Below are the code and all the weights of a small trained network. Each question names an input and a target symbol and asks about switching units off, where a switched-off unit gives its printed mean instead of its output.

import numpy as np


def w(rows, s, z=0):
    codes = np.array(rows[::2]) - 128.0
    scale = np.full(codes.shape[1], s)
    scale[-1] = z or s
    return codes * scale


def norm(h):
    return h / np.sqrt((h * h).mean(-1, keepdims=True) + 1e-5)


def f(y):
    return y / 2 * (1 + np.tanh(0.7978845608 * (y + 0.044715 * y**3)))


def softmax(a):
    e = np.exp(a - a.max(-1, keepdims=True))
    return e / e.sum(-1, keepdims=True)


def log_softmax(a):
    a = a - a.max(-1, keepdims=True)
    return a - np.log(np.exp(a).sum(-1, keepdims=True))


def net(x, mask):
    ids = ['αζξπσψω'.index(c) for c in x.split()]
    T = len(ids)
    res = E[ids] + P[:T]
    u = 0
    for l in range(3):
        r = norm(res)
        for j in range(3):
            rows = slice(2 * j, 2 * j + 2)
            q, k, v = (r @ M[l][rows].T for M in (Q, K, V))
            z = softmax(np.where(np.tri(T) > 0, q @ k.T / 2**0.5, -1e9)) @ v
            o = O[l][rows]
            res = res + np.where(mask[u + j], z, o[:, -1]) @ o[:, :-1]
        u += 3
        y = f(norm(res) @ A[l][:, :-1].T + A[l][:, -1])
        res = res + np.where(mask[u : u + 4], y, B[l][:, -1]) @ B[l][:, :-1]
        u += 4
    return log_softmax(norm(res)[-1] @ U[:, :-1].T + U[:, -1])


Q, K, V, O, A, B = {}, {}, {}, {}, {}, {}
E = w([
[94,125,62,181,78,171,222,114,77],'α',
[129,170,130,129,142,166,124,146,172],'ζ',
[115,46,68,167,122,115,139,169,101],'ξ',
[83,64,205,130,150,148,125,105,180],'π',
[134,185,134,138,144,71,171,82,198],'σ',
[154,84,28,50,146,162,161,118,136],'ψ',
[144,5,52,90,124,45,106,154,215],'ω',
],0.012)
P = w([
[140,144,124,150,64,198,165,106,173],'0',
[164,162,11,218,94,148,104,201,128],'1',
[178,140,112,111,76,225,137,61,212],'2',
[129,132,207,117,145,116,177,187,78],'3',
[61,105,154,147,203,129,72,71,110],'4',
[181,110,173,83,87,122,175,149,121],'5',
],0.011)
Q[0] = w([
[182,107,210,113,45,140,164,249,146],'0.h0',
[92,136,165,183,185,147,144,197,59],'0.h0',
[83,96,119,126,72,196,124,58,225],'0.h1',
[152,122,161,113,163,175,254,166,162],'0.h1',
[59,96,154,92,145,66,79,99,76],'0.h2',
[165,123,62,225,177,72,83,163,176],'0.h2',
],0.0063)
K[0] = w([
[98,98,177,1,157,59,174,80,74],'0.h0',
[99,136,168,158,140,158,154,153,84],'0.h0',
[208,160,101,114,144,42,76,153,180],'0.h1',
[85,126,209,26,234,38,139,150,116],'0.h1',
[97,141,154,132,78,157,142,76,138],'0.h2',
[154,143,65,239,132,103,139,173,89],'0.h2',
],0.0078)
V[0] = w([
[117,52,127,117,254,133,175,73,188],'0.h0',
[60,107,185,168,162,112,91,125,114],'0.h0',
[104,137,151,123,184,157,112,161,152],'0.h1',
[94,74,113,96,109,187,62,126,111],'0.h1',
[132,123,149,91,135,148,95,99,82],'0.h2',
[67,137,111,146,52,118,166,197,91],'0.h2',
],0.0073)
O[0] = w([
[198,111,108,105,124,158,118,2,99,175],'0.h0',
[79,67,36,127,65,142,146,115,147,10],'0.h0',
[45,126,173,107,82,101,82,168,120,109],'0.h1',
[76,109,90,93,101,161,150,116,212,109],'0.h1',
[164,91,102,113,179,144,67,174,125,2],'0.h2',
[148,102,171,156,150,145,101,116,111,187],'0.h2',
],0.0088,0.0045)
A[0] = w([
[170,128,93,36,52,129,253,108,30,3],'0.n0',
[51,81,133,84,45,202,20,16,141,105],'0.n1',
[180,205,122,156,121,109,36,240,82,196],'0.n2',
[74,143,189,191,169,143,193,163,130,224],'0.n3',
],0.0048,0.0012)
B[0] = w([
[146,104,151,126,166,114,85,133,68,239],'0.n0',
[83,145,120,168,88,90,195,104,2,197],'0.n1',
[126,100,115,68,48,130,145,126,160,167],'0.n2',
[137,77,145,102,133,177,63,120,116,252],'0.n3',
],0.0094,0.0028)
Q[1] = w([
[242,157,129,97,65,125,197,117,62],'1.h0',
[149,116,136,138,185,175,65,32,128],'1.h0',
[118,157,92,174,120,131,101,116,176],'1.h1',
[245,110,130,122,23,132,152,127,97],'1.h1',
[46,122,97,136,201,122,44,91,184],'1.h2',
[166,114,192,136,182,170,134,92,107],'1.h2',
],0.011)
K[1] = w([
[106,88,158,62,193,60,141,104,114],'1.h0',
[177,109,30,141,159,65,135,137,158],'1.h0',
[170,158,110,140,63,254,173,70,154],'1.h1',
[143,75,183,54,177,83,174,35,129],'1.h1',
[178,182,76,203,58,172,133,144,159],'1.h2',
[169,133,62,83,177,31,110,159,95],'1.h2',
],0.0098)
V[1] = w([
[106,133,94,113,161,211,167,124,82],'1.h0',
[111,165,178,106,99,251,83,184,95],'1.h0',
[122,1,98,113,117,113,113,124,157],'1.h1',
[77,181,170,142,81,72,136,103,189],'1.h1',
[144,174,158,208,121,110,133,68,91],'1.h2',
[189,165,98,38,135,132,128,85,137],'1.h2',
],0.0085)
O[1] = w([
[75,105,90,4,178,179,160,129,88,136],'1.h0',
[84,170,130,96,134,124,124,155,93,63],'1.h0',
[112,185,94,190,103,180,127,86,175,164],'1.h1',
[123,97,154,151,64,91,143,130,94,84],'1.h1',
[128,98,154,153,131,72,209,143,125,252],'1.h2',
[149,108,143,69,107,143,80,72,133,157],'1.h2',
],0.012,0.0032)
A[1] = w([
[84,161,43,130,188,241,88,128,132,192],'1.n0',
[213,128,44,205,78,106,73,3,178,52],'1.n1',
[153,246,115,212,166,250,141,226,165,3],'1.n2',
[202,173,170,81,159,162,109,53,73,191],'1.n3',
],0.0067,0.002)
B[1] = w([
[189,156,129,152,132,52,121,113,141,204],'1.n0',
[125,151,182,140,102,190,100,162,112,255],'1.n1',
[148,161,103,142,147,106,132,114,248,194],'1.n2',
[146,86,96,77,116,80,126,104,141,188],'1.n3',
],0.015,0.0064)
Q[2] = w([
[129,97,149,193,117,147,120,86,154],'2.h0',
[20,95,49,125,136,225,97,111,133],'2.h0',
[119,122,204,85,232,83,62,98,118],'2.h1',
[97,179,83,5,104,126,144,222,117],'2.h1',
[202,56,156,104,3,100,6,97,120],'2.h2',
[86,145,50,181,223,44,159,207,126],'2.h2',
],0.0064)
K[2] = w([
[156,103,25,125,147,81,132,152,168],'2.h0',
[133,116,102,167,88,192,151,200,88],'2.h0',
[129,95,69,158,91,90,122,216,121],'2.h1',
[83,115,195,100,169,187,117,78,49],'2.h1',
[194,98,217,2,59,163,133,144,211],'2.h2',
[42,179,131,141,227,150,134,79,147],'2.h2',
],0.0081)
V[2] = w([
[82,74,91,107,175,112,142,126,115],'2.h0',
[157,88,58,163,136,130,154,222,93],'2.h0',
[151,242,109,125,156,71,118,77,140],'2.h1',
[120,131,127,197,179,107,131,158,130],'2.h1',
[81,127,68,120,37,181,253,160,118],'2.h2',
[60,123,37,180,97,49,93,83,147],'2.h2',
],0.0059)
O[2] = w([
[99,92,182,185,165,160,134,98,90,66],'2.h0',
[143,135,111,50,111,142,139,66,135,87],'2.h0',
[148,77,167,97,84,95,146,123,127,156],'2.h1',
[138,96,133,174,123,106,96,185,124,132],'2.h1',
[58,93,177,104,74,105,122,90,78,165],'2.h2',
[121,183,88,128,2,90,173,48,181,4],'2.h2',
],0.0076,0.0027)
A[2] = w([
[181,121,140,166,71,249,114,127,152,4],'2.n0',
[178,142,170,169,86,240,74,106,146,7],'2.n1',
[162,117,152,131,179,130,75,123,141,185],'2.n2',
[93,110,170,94,121,142,82,123,48,171],'2.n3',
],0.011,0.0019)
B[2] = w([
[142,151,155,130,132,207,127,136,62,241],'2.n0',
[140,158,151,190,117,255,126,70,79,255],'2.n1',
[87,98,76,126,66,127,106,93,75,188],'2.n2',
[153,168,90,118,45,138,126,136,244,183],'2.n3',
],0.011,0.0085)
U = w([
[88,90,107,110,255,163,211,193,114,155],'α',
[90,137,129,74,62,110,77,199,144,114],'ζ',
[170,128,69,180,174,120,182,105,243,155],'ξ',
[33,100,66,126,88,104,225,46,107,123],'π',
[212,31,187,155,121,56,176,147,107,37],'σ',
[164,86,70,15,149,116,101,45,120,112],'ψ',
[179,128,148,163,136,221,137,98,100,254],'ω',
],0.006,0.0014)

Each question gives the input, a string of symbols that net reads in full, and the target symbol t.
The units are the heads (2 rows each of Q, K, V and O) and the neurons (one row each of A and B). Each row of codes is followed by its name. A weight is (code - 128) times the scale printed after its matrix; where a second scale follows, it is the last column's (O, A, B and U).
mask holds one flag per unit, layer by layer, with each layer's heads first. A switched-off unit (its flag False) gives its mean, the last column of its rows in O or B, instead of its output. The means were averaged over made-up inputs and are rounded, as every weight is.
A unit's drop is (log p(t) with every unit on - log p(t) with that unit switched off) / (log p(t) with every unit on - log p(t) with every unit switched off).
The circuit of an input: a set's keep is (log p(t) with only the set's units on - log p(t) with every unit switched off) / (log p(t) with every unit on - log p(t) with every unit switched off). Starting from the 12 units with the biggest drops (on a tie, the unit counted first), units are removed one at a time, each time the one whose removal leaves the highest keep (on an exact tie, the one counted first), for as long as the keep stays at least 0.8.
circuit, biggest first: the units of the circuit, biggest drop first
most important unit: the unit with the biggest drop
k most important neurons: the k neurons with the biggest drops, biggest first
k most important neurons of layer l: the k neurons of layer l with the biggest drops, biggest first
heads that matter: for each layer, one digit per head in row order, 1 if its drop is at least 0.15 and else 0, layers parted by /
drop of u: that unit's drop, to one decimal
input ζ σ π, target σ: circuit, biggest first => (1.h2 1.h1 2.n1)
input ω α ω ξ ω, target α: circuit, biggest first => (1.h2 1.h0)
input ζ σ ξ ψ π α, target ψ: most important unit => 0.n0
input σ ξ ζ, target σ: circuit, biggest first => (1.h1 1.h2 2.n1)
input ξ ζ σ π σ, target ζ: 2 most important neurons of layer 0 => (0.n2 0.n3)
input ζ π ω ξ ψ, target π: heads that matter => 110 / 000 / 000
input ψ σ ψ ξ π, target σ: heads that matter => 000 / 010 / 000
input π ζ ω ξ α, target ζ: heads that matter => 100 / 010 / 000
input ξ ξ ζ, target ξ: circuit, biggest first => (1.h2 1.n2)
input ψ ξ ξ σ, target σ: heads that matter => 010 / 000 / 000
input ψ α ζ α ψ, target α: heads that matter => 100 / 001 / 000
input π α ζ, target π: 2 most important neurons => (1.n1 0.n1)
input σ ψ ψ π σ ξ, target σ: heads that matter => 100 / 000 / 000
input π π σ π, target π: heads that matter => 100 / 000 / 000
input ξ ζ σ, target σ: most important unit => 1.h1
input π ψ ψ ζ, target ζ: heads that matter => 010 / 100 / 000
input ω ζ ξ ω ξ, target ζ: 2 most important neurons => (0.n2 2.n3)
input ω ξ ζ ξ ζ α, target ξ: 2 most important neurons of layer 0 => (0.n0 0.n1)
input π ζ ξ, target π: 2 most important neurons => (0.n1 1.n1)
input ω σ α ξ α, target σ: most important unit => 1.h1
input ω π σ ξ α, target π: 2 most important neurons => (0.n1 2.n1)
input ξ π σ α ψ, target π: heads that matter => 100 / 000 / 001
input α ζ ψ ω π, target ζ: heads that matter => 100 / 000 / 000
input ξ ξ ω π ξ ξ, target π: heads that matter => 110 / 001 / 000
input ω α σ ψ ω, target α: drop of 1.h2 => 0.3
input α ψ ξ ζ σ, target ψ: drop of 1.n1 => 0.0
